Below are the code and all the weights of a small trained network. Each question names an input and a target symbol and asks about switching units off, where a switched-off unit gives its printed mean instead of its output.

import numpy as np


def w(rows, s, z=0):
    codes = np.array(rows[::2]) - 128.0
    scale = np.full(codes.shape[1], s)
    scale[-1] = z or s
    return codes * scale


def softmax(a):
    e = np.exp(a - a.max(-1, keepdims=True))
    return e / e.sum(-1, keepdims=True)


def log_softmax(a):
    a = a - a.max(-1, keepdims=True)
    return a - np.log(np.exp(a).sum(-1, keepdims=True))


def net(x, mask):
    ids = ['εζηλστφω'.index(c) for c in x.split()]
    T = len(ids)
    res = E[ids] + P[:T]
    u = 0
    for l in range(2):
        r = res
        for j in range(3):
            rows = slice(2 * j, 2 * j + 2)
            q, k, v = (r @ M[l][rows].T for M in (Q, K, V))
            z = softmax(np.where(np.tri(T) > 0, q @ k.T / 2**0.5, -1e9)) @ v
            o = O[l][rows]
            res = res + np.where(mask[u + j], z, o[:, -1]) @ o[:, :-1]
        u += 3
    return log_softmax(res[-1] @ U[:, :-1].T + U[:, -1])


Q, K, V, O = {}, {}, {}, {}
E = w([
[85,115,209,128,53],'ε',
[136,95,78,88,105],'ζ',
[34,175,145,143,91],'η',
[244,186,251,37,146],'λ',
[169,138,185,243,107],'σ',
[167,74,133,103,193],'τ',
[107,163,232,127,40],'φ',
[154,97,177,104,195],'ω',
],0.013)
P = w([
[139,98,236,94,87],'0',
[146,12,84,217,104],'1',
[56,1,189,106,243],'2',
[222,206,94,176,192],'3',
[141,22,104,152,39],'4',
[38,10,201,84,245],'5',
[178,229,80,229,174],'6',
[182,5,117,152,78],'7',
],0.0088)
Q[0] = w([
[82,164,34,101,188],'0.h0',
[178,123,57,199,99],'0.h0',
[188,91,139,48,159],'0.h1',
[116,2,143,15,78],'0.h1',
[152,40,143,84,161],'0.h2',
[132,189,99,151,151],'0.h2',
],0.0073)
K[0] = w([
[110,171,102,163,185],'0.h0',
[100,191,174,100,157],'0.h0',
[102,94,58,171,117],'0.h1',
[9,87,40,216,134],'0.h1',
[112,167,205,168,24],'0.h2',
[122,2,83,17,155],'0.h2',
],0.0071)
V[0] = w([
[12,124,148,178,250],'0.h0',
[68,231,95,217,250],'0.h0',
[118,36,123,167,86],'0.h1',
[191,211,164,53,192],'0.h1',
[151,2,150,129,120],'0.h2',
[182,17,110,183,197],'0.h2',
],0.007)
O[0] = w([
[119,254,170,192,178,70],'0.h0',
[138,171,100,175,149,1],'0.h0',
[101,127,127,197,157,131],'0.h1',
[162,179,148,11,134,190],'0.h1',
[135,111,161,45,229,181],'0.h2',
[114,105,81,111,170,129],'0.h2',
],0.0085,0.0072)
Q[1] = w([
[99,254,86,83,143],'1.h0',
[52,150,184,103,188],'1.h0',
[96,100,179,37,124],'1.h1',
[71,90,116,183,98],'1.h1',
[160,93,242,100,153],'1.h2',
[65,82,136,179,183],'1.h2',
],0.008)
K[1] = w([
[121,254,104,146,181],'1.h0',
[74,170,213,25,86],'1.h0',
[101,160,186,59,97],'1.h1',
[12,92,82,177,78],'1.h1',
[89,59,147,151,58],'1.h2',
[139,147,247,167,84],'1.h2',
],0.0083)
V[1] = w([
[41,79,57,125,236],'1.h0',
[1,152,117,190,181],'1.h0',
[101,166,102,140,81],'1.h1',
[166,111,71,124,51],'1.h1',
[65,46,198,80,51],'1.h2',
[115,140,194,112,80],'1.h2',
],0.0077)
O[1] = w([
[63,125,136,58,132,57],'1.h0',
[81,174,124,60,181,4],'1.h0',
[241,199,183,96,173,77],'1.h1',
[126,157,113,252,198,118],'1.h1',
[135,253,34,72,164,237],'1.h2',
[156,208,204,148,128,171],'1.h2',
],0.0053,0.019)
U = w([
[73,78,176,87,128,117],'ε',
[139,58,1,88,46,189],'ζ',
[88,253,97,93,151,165],'η',
[219,206,88,103,164,27],'λ',
[160,93,168,242,109,172],'σ',
[99,62,140,108,134,96],'τ',
[94,108,224,122,131,253],'φ',
[75,73,205,64,145,18],'ω',
],0.007,0.0028)

Each question gives the input, a string of symbols that net reads in full, and the target symbol t.
The units are the heads (2 rows each of Q, K, V and O). Each row of codes is followed by its name. A weight is (code - 128) times the scale printed after its matrix; where a second scale follows, it is the last column's (O and U).
mask holds one flag per head, layer by layer. A switched-off head (its flag False) gives its mean, the last column of its rows in O, instead of its output. The means were averaged over made-up inputs and are rounded, as every weight is.
A unit's drop is (log p(t) with every unit on - log p(t) with that unit switched off) / (log p(t) with every unit on - log p(t) with every unit switched off).
The circuit of an input: a set's keep is (log p(t) with only the set's units on - log p(t) with every unit switched off) / (log p(t) with every unit on - log p(t) with every unit switched off). Starting from all 6 units, units are removed one at a time, each time the one whose removal leaves the highest keep (on an exact tie, the one counted first), for as long as the keep stays at least 0.8.
circuit, biggest first: the units of the circuit, biggest drop first
unit that matters most: the unit with the biggest drop
heads that matter: for each layer, one digit per head in row order, 1 if its drop is at least 0.15 and else 0, layers parted by /
drop of u: that unit's drop, to one decimal
input λ τ φ η λ λ, target σ: circuit, biggest first : 1.h0, 0.h1
input λ τ λ λ λ τ, target σ: heads that matter : 010 / 100
input λ ω φ η ε τ, target σ: unit that matters most : 1.h0
input ε λ τ λ λ τ, target η: heads that matter : 100 / 001
input η η λ λ ζ, target σ: circuit, biggest first : 0.h1, 1.h1
input φ τ τ, target λ: circuit, biggest first : 1.h2, 0.h0
input η η ω ε ε, target σ: heads that matter : 111 / 010
input η η σ λ φ ω φ, target λ: circuit, biggest first : 0.h1, 1.h0
input λ ε λ λ ω λ, target σ: circuit, biggest first : 0.h1, 1.h0
input ε φ ζ, target η: heads that matter : 100 / 101
input λ η ε, target σ: heads that matter : 110 / 100
input λ φ η σ, target η: circuit, biggest first : 0.h1, 0.h0, 1.h0, 1.h2
input η ε τ σ, target η: circuit, biggest first : 1.h0, 0.h1
input λ λ η η λ ζ, target σ: unit that matters most : 0.h0
input ε ω φ, target η: circuit, biggest first : 1.h2, 0.h0
input φ ω λ ω λ λ, target λ: heads that matter : 101 / 101
input φ λ ζ, target λ: circuit, biggest first : 1.h2, 0.h0, 1.h1
input λ λ σ λ η φ, target σ: drop of 0.h1 : 0.4
input η η η, target η: drop of 1.h1 : 0.1
input λ λ η, target σ: drop of 1.h2 : 0.0
input λ λ ω, target σ: unit that matters most : 1.h0
